A =
[[109 114 148 143 141 107 146 146]
 [110 138 133 134 138 145 147 110]]
Indices start at 0.
row 0 col 0	109
row 1 col 6	147
row 0 col 4	141
row 0 col 1	114
row 1 col 3	134

data =
[[101 128 129 135 130 137 138 111 135 144 139 121 115]
 [130 126 130 140 124 125 129 128 131 123 129 144 131]
 [126 139 130 131 128 140 121 128 131 125 116 136 126]
 [124 127 132 143 128 135 122 119 132 133 139 118 115]
 [131 129 120 127 130 127 124 136 120 127 134 126 127]
 [127 130 125 128 135 116 127 134 133 131 136 126 127]
 [127 128 129 131 124 137 121 124 130 121 131 136 124]
 [129 123 141 132 120 130 134 139 137 124 117 133 143]
 [130 120 129 134 130 133 127 130 129 120 137 123 128]
 [126 136 116 129 128 133 123 130 129 130 129 118 133]
 [128 133 150 126 129 121 130 125 126 128 131 135 123]]
data[0, 0] => 101
data[:, 4] => [130, 124, 128, 128, 130, 135, 124, 120, 130, 128, 129]
data[:, 9] => [144, 123, 125, 133, 127, 131, 121, 124, 120, 130, 128]
data[1, 6] => 129
data[0] => [101, 128, 129, 135, 130, 137, 138, 111, 135, 144, 139, 121, 115]
data[1, 0] => 130
data[10, 3] => 126
data[9, 8] => 129
data[8, 12] => 128
data[10, 4] => 129
data[8, 1] => 120
data[6, 8] => 130
data[9, 1] => 136
data[10, 8] => 126
data[9] => [126, 136, 116, 129, 128, 133, 123, 130, 129, 130, 129, 118, 133]
data[7, 10] => 117
data[3, 8] => 132
data[3, 0] => 124
data[8] => [130, 120, 129, 134, 130, 133, 127, 130, 129, 120, 137, 123, 128]
data[0, 3] => 135
data[5, 9] => 131
data[0, 4] => 130
data[1, 11] => 144
data[3, 7] => 119
data[3, 6] => 122
data[1, 8] => 131
data[2, 1] => 139
data[6, 2] => 129
data[:, 0] => [101, 130, 126, 124, 131, 127, 127, 129, 130, 126, 128]
data[:, 12] => [115, 131, 126, 115, 127, 127, 124, 143, 128, 133, 123]
data[2, 8] => 131
data[2] => [126, 139, 130, 131, 128, 140, 121, 128, 131, 125, 116, 136, 126]
data[0, 5] => 137
data[8, 5] => 133
data[8, 0] => 130
data[4, 11] => 126
data[4, 6] => 124

M =
[[127 127 132 128 125 129 111 120 128 124 131 128 133 128]
 [129 129 130 130 128 131 103 143 128 134 127 128 131 128]
 [124 127 122 129 130 132 145 122 128 126 126 128 123 128]
 [134 129 136 125 128 125 126 140 128 132 128 128 129 128]
 [123 127 128 129 130 135 128 143 128 127 129 128 128 128]
 [123 126 130 129 126 127 114 135 129 125 130 128 133 128]
 [125 128 130 128 129 107 152 141 128 128 133 128 134 128]
 [121 127 132 129 129 127 143 152 127 129 129 128 131 128]
 [130 128 118 131 129 131 102 121 129 130 125 128 124 128]
 [127 127 125 127 130 132 144 135 129 130 122 128 120 128]
 [134 128 124 126 128 122 134 106 129 122 131 128 126 128]
 [125 128 119 131 128 139 123 110 127 126 127 128 124 128]
 [122 126 134 127 128 134 136 142 128 124 130 128 130 128]]
Indices start at 0.
row 0 col 0 => 127
row 4 col 2 => 128
row 2 col 5 => 132
row 2 col 10 => 126
row 8 col 12 => 124
row 1 col 4 => 128
row 8 col 5 => 131
row 7 col 3 => 129
row 0 col 11 => 128
row 9 col 12 => 120
row 6 col 13 => 128
row 8 col 13 => 128
row 1 col 7 => 143
row 1 col 8 => 128
row 10 col 13 => 128
row 7 col 2 => 132
row 9 col 5 => 132
row 4 col 6 => 128
row 9 col 4 => 130
row 4 col 8 => 128
row 4 col 12 => 128
row 8 col 9 => 130
row 10 col 0 => 134
row 1 col 10 => 127
row 6 col 4 => 129
row 0 col 10 => 131
row 3 col 6 => 126
row 7 col 11 => 128
row 6 col 0 => 125
row 3 col 1 => 129
row 7 col 13 => 128
row 12 col 4 => 128
row 6 col 7 => 141
row 12 col 7 => 142
row 10 col 8 => 129
row 6 col 1 => 128

x = [121 123 104 110]
x[0] = 121
x[3] = 110
x[-2] = 104

B = [120 105 120 125]
B[0]: 120
B[3]: 125
B[1]: 105

grid = [121 135 145 128 109 105 132]
grid[0] => 121
grid[2] => 145
grid[1] => 135

W =
[[125 129 125 133 125 130 134 126 126 129 131]
 [133 124 129 130 126 127 127 121 126 128 125]
 [134 130 130 128 129 136 129 125 122 126 123]
 [126 130 130 132 128 129 125 130 130 126 127]
 [123 123 129 131 132 132 126 117 125 123 144]
 [127 136 127 134 123 129 134 126 118 131 127]
 [120 129 119 136 127 124 135 122 124 124 136]
 [124 125 127 129 128 130 128 121 128 125 135]
 [121 128 121 132 128 126 133 121 127 124 138]
 [126 129 126 128 125 126 131 129 127 130 126]
 [114 144 119 132 101 122 147 153 121 150 124]
 [127 129 134 135 125 134 135 129 123 131 125]
 [144 135 120 129 123 126 134 124 111 126 131]]
W[0][0]: 125
W[:, 10]: [131, 125, 123, 127, 144, 127, 136, 135, 138, 126, 124, 125, 131]
W[3][6]: 125
W[5][6]: 134
W[1][3]: 130
W[8]: [121, 128, 121, 132, 128, 126, 133, 121, 127, 124, 138]
W[:, 0]: [125, 133, 134, 126, 123, 127, 120, 124, 121, 126, 114, 127, 144]
W[9]: [126, 129, 126, 128, 125, 126, 131, 129, 127, 130, 126]
W[:, 1]: [129, 124, 130, 130, 123, 136, 129, 125, 128, 129, 144, 129, 135]
W[10][2]: 119
W[2][5]: 136
W[8][6]: 133
W[8][0]: 121
W[0][8]: 126
W[3][7]: 130
W[1]: [133, 124, 129, 130, 126, 127, 127, 121, 126, 128, 125]
W[:, 2]: [125, 129, 130, 130, 129, 127, 119, 127, 121, 126, 119, 134, 120]
W[9][8]: 127
W[2][6]: 129
W[:, 6]: [134, 127, 129, 125, 126, 134, 135, 128, 133, 131, 147, 135, 134]
W[7]: [124, 125, 127, 129, 128, 130, 128, 121, 128, 125, 135]
W[9][2]: 126
W[12][2]: 120
W[2][9]: 126
W[9][5]: 126
W[6][9]: 124
W[4][7]: 117
W[7][6]: 128
W[0][10]: 131
W[2][0]: 134
W[3]: [126, 130, 130, 132, 128, 129, 125, 130, 130, 126, 127]
W[11]: [127, 129, 134, 135, 125, 134, 135, 129, 123, 131, 125]
W[10][7]: 153
W[2][3]: 128
W[9][6]: 131

a =
[[116 139 136 130 134]
 [138 121 119 128 118]
 [125 111 123 132 112]
 [122 145 141 123 154]
 [129 145 135 123 145]
 [149 127 119 121 130]
 [129 106 119 134 110]
 [104 135 143 134 130]
 [145 133 120 123 129]
 [135 110 118 130 113]
 [116 150 145 124 147]
 [107 124 138 135 127]
 [131 141 132 124 138]
 [139 135 125 124 133]
 [123 106 117 137 101]
 [128 132 132 125 140]]
Rows and columns are counted from 0.
(0, 0) = 116
(1, 3) = 128
(8, 0) = 145
(8, 4) = 129
(13, 2) = 125
(13, 0) = 139
(3, 4) = 154
(0, 4) = 134
(4, 2) = 135
(6, 1) = 106
(11, 3) = 135
(4, 1) = 145
(5, 1) = 127
(1, 1) = 121
(1, 2) = 119
(1, 0) = 138
(3, 2) = 141
(11, 0) = 107
(7, 3) = 134
(3, 1) = 145
(15, 0) = 128
(8, 2) = 120
(15, 4) = 140
(10, 3) = 124
(2, 4) = 112
(5, 2) = 119
(11, 1) = 124
(8, 3) = 123

X = [119 117 135 118 132 145 151 138 132 131 125 108 146 144 132 117]
X[0]: 119
X[13]: 144
X[15]: 117
X[14]: 132

m =
133	128	133	126	135	124	127	133	122
126	128	122	131	121	133	128	116	133
125	128	121	131	119	133	128	117	134
132	129	130	125	132	124	126	138	123
131	128	130	126	131	125	126	136	124
119	131	112	130	108	134	126	127	140
143	120	146	130	152	128	131	98	116
128	127	125	131	125	133	128	113	131
131	125	128	131	129	132	128	110	129
138	123	134	130	138	131	128	104	123
130	130	126	125	127	124	125	141	126
134	127	134	126	136	124	127	133	121
124	128	120	131	118	133	127	119	135
120	131	113	130	109	134	126	126	139
m[0][0]	133
m[5][1]	131
m[3][6]	126
m[9][3]	130
m[3][8]	123
m[9][5]	131
m[:, 0]	[133, 126, 125, 132, 131, 119, 143, 128, 131, 138, 130, 134, 124, 120]
m[3][0]	132
m[:, 8]	[122, 133, 134, 123, 124, 140, 116, 131, 129, 123, 126, 121, 135, 139]
m[5]	[119, 131, 112, 130, 108, 134, 126, 127, 140]
m[7][7]	113
m[8][7]	110
m[13][5]	134
m[4][3]	126
m[5][4]	108
m[0]	[133, 128, 133, 126, 135, 124, 127, 133, 122]
m[0][1]	128
m[2][4]	119
m[12][2]	120
m[8][5]	132
m[12][3]	131
m[7][6]	128
m[6][8]	116
m[5][5]	134
m[8][2]	128
m[10][7]	141
m[9][6]	128
m[4][2]	130
m[3]	[132, 129, 130, 125, 132, 124, 126, 138, 123]
m[10]	[130, 130, 126, 125, 127, 124, 125, 141, 126]
m[6][6]	131
m[:, 2]	[133, 122, 121, 130, 130, 112, 146, 125, 128, 134, 126, 134, 120, 113]
m[3][5]	124
m[7][8]	131
m[4][0]	131

arr = [133 145 130 126 128 130 128 132 128 113 129 123 101]
arr[0] = 133
arr[6] = 128
arr[9] = 113
arr[4] = 128
arr[7] = 132
